Below are the code and all the weights of a small trained network. Each question names an input and a class and asks about switching units off, where a switched-off unit gives its printed mean instead of its output.

import numpy as np


def w(rows, s, z=0):
    codes = np.array(rows[::2]) - 128.0
    scale = np.full(codes.shape[1], s)
    scale[-1] = z or s
    return codes * scale


def norm(h):
    return h / np.sqrt((h * h).mean(-1, keepdims=True) + 1e-5)


def f(y):
    return np.maximum(y, 0)


def log_softmax(a):
    a = a - a.max(-1, keepdims=True)
    return a - np.log(np.exp(a).sum(-1, keepdims=True))


def net(x, mask):
    res = np.array(x, float).reshape(1, 3) / 4 @ E
    u = 0
    for l in range(4):
        y = f(norm(res) @ A[l][:, :-1].T + A[l][:, -1])
        res = res + np.where(mask[u : u + 3], y, B[l][:, -1]) @ B[l][:, :-1]
        u += 3
    return log_softmax(norm(res)[-1] @ U[:, :-1].T + U[:, -1])


A, B = {}, {}
E = w([
[210,61,141,36],'x0',
[71,98,2,101],'x1',
[2,72,217,78],'x2',
],0.0099)
A[0] = w([
[62,134,2,57,12],'0.n1',
[41,182,181,90,160],'0.n2',
[192,200,88,163,142],'0.n3',
],0.009,0.011)
B[0] = w([
[85,74,9,110,157],'0.n1',
[157,76,99,148,253],'0.n2',
[110,65,123,147,235],'0.n3',
],0.014,0.0055)
A[1] = w([
[35,123,178,73,53],'1.n1',
[225,72,140,11,6],'1.n2',
[223,232,46,153,147],'1.n3',
],0.012,0.0027)
B[1] = w([
[145,59,132,142,182],'1.n1',
[89,158,111,55,255],'1.n2',
[10,11,232,75,211],'1.n3',
],0.013,0.0061)
A[2] = w([
[6,202,148,219,4],'2.n1',
[79,120,141,77,43],'2.n2',
[130,128,196,145,68],'2.n3',
],0.014,0.0026)
B[2] = w([
[137,134,125,5,246],'2.n1',
[92,160,107,231,253],'2.n2',
[175,150,86,150,188],'2.n3',
],0.016,0.0046)
A[3] = w([
[163,183,247,148,127],'3.n1',
[111,132,67,138,255],'3.n2',
[220,183,125,124,88],'3.n3',
],0.014,0.0067)
B[3] = w([
[94,149,5,154,163],'3.n1',
[189,188,176,156,255],'3.n2',
[129,128,69,140,143],'3.n3',
],0.016,0.0087)
U = w([
[92,41,184,190,165],'0',
[122,145,2,161,6],'1',
[105,195,153,18,192],'2',
[214,198,192,180,205],'3',
],0.021,0.0017)

Each question gives the input, the list of numbers given to net, and the class t.
The units are the neurons (one row each of A and B). Each row of codes is followed by its name. A weight is (code - 128) times the scale printed after its matrix; where a second scale follows, it is the last column's (A, B and U).
mask holds one flag per neuron, layer by layer. A switched-off neuron (its flag False) gives its mean, the last column of its row in B, instead of its output. The means were averaged over made-up inputs and are rounded, as every weight is.
A unit's drop is (log p(t) with every unit on - log p(t) with that unit switched off) / (log p(t) with every unit on - log p(t) with every unit switched off).
The circuit of an input: a set's keep is (log p(t) with only the set's units on - log p(t) with every unit switched off) / (log p(t) with every unit on - log p(t) with every unit switched off). Starting from all 12 units, units are removed one at a time, each time the one whose removal leaves the highest keep (on an exact tie, the one counted first), for as long as the keep stays at least 0.8.
units of the circuit, in order: the units of the circuit, biggest drop first
unit that matters most: the unit with the biggest drop
top k neurons: the k neurons with the biggest drops, biggest first
top k neurons in layer l: the k neurons of layer l with the biggest drops, biggest first
drop when u is switched off: that unit's drop, to one decimal
input [4,-4,-4], class 0: units of the circuit, in order : 1.n3
input [6,-8,-6], class 1: units of the circuit, in order : 3.n1, 3.n2
input [3,0,-1], class 3: top 3 neurons : 2.n2, 2.n1, 3.n2
input [2,3,2], class 3: top 2 neurons in layer 3 : 3.n2, 3.n1
input [-7,-6,-3], class 2: top 3 neurons : 2.n1, 2.n2, 1.n1
input [6,-1,-8], class 0: top 2 neurons : 1.n3, 2.n1
input [-2,-1,-1], class 3: top 2 neurons : 1.n3, 0.n3
input [7,-1,-8], class 0: top 3 neurons : 1.n3, 2.n1, 2.n2
input [0,3,-1], class 3: top 2 neurons : 3.n2, 1.n3
input [2,-5,-5], class 0: top 2 neurons : 1.n3, 3.n2
input [7,-3,-6], class 2: top 2 neurons in layer 1 : 1.n2, 1.n1
input [-3,-8,-6], class 1: top 2 neurons : 3.n1, 2.n3
input [4,2,-1], class 2: top 2 neurons : 1.n2, 0.n3
input [3,1,0], class 3: unit that matters most : 2.n2
input [-6,-2,4], class 2: top 3 neurons : 2.n1, 1.n3, 0.n3
input [4,-5,-4], class 1: top 2 neurons in layer 0 : 0.n1, 0.n2
input [5,-2,-4], class 2: top 2 neurons in layer 0 : 0.n2, 0.n3
input [-6,-8,-8], class 0: top 2 neurons in layer 1 : 1.n3, 1.n2
input [-7,-4,1], class 2: drop when 2.n1 is switched off : 1.8
input [-3,-8,-5], class 1: drop when 3.n1 is switched off : 1.1
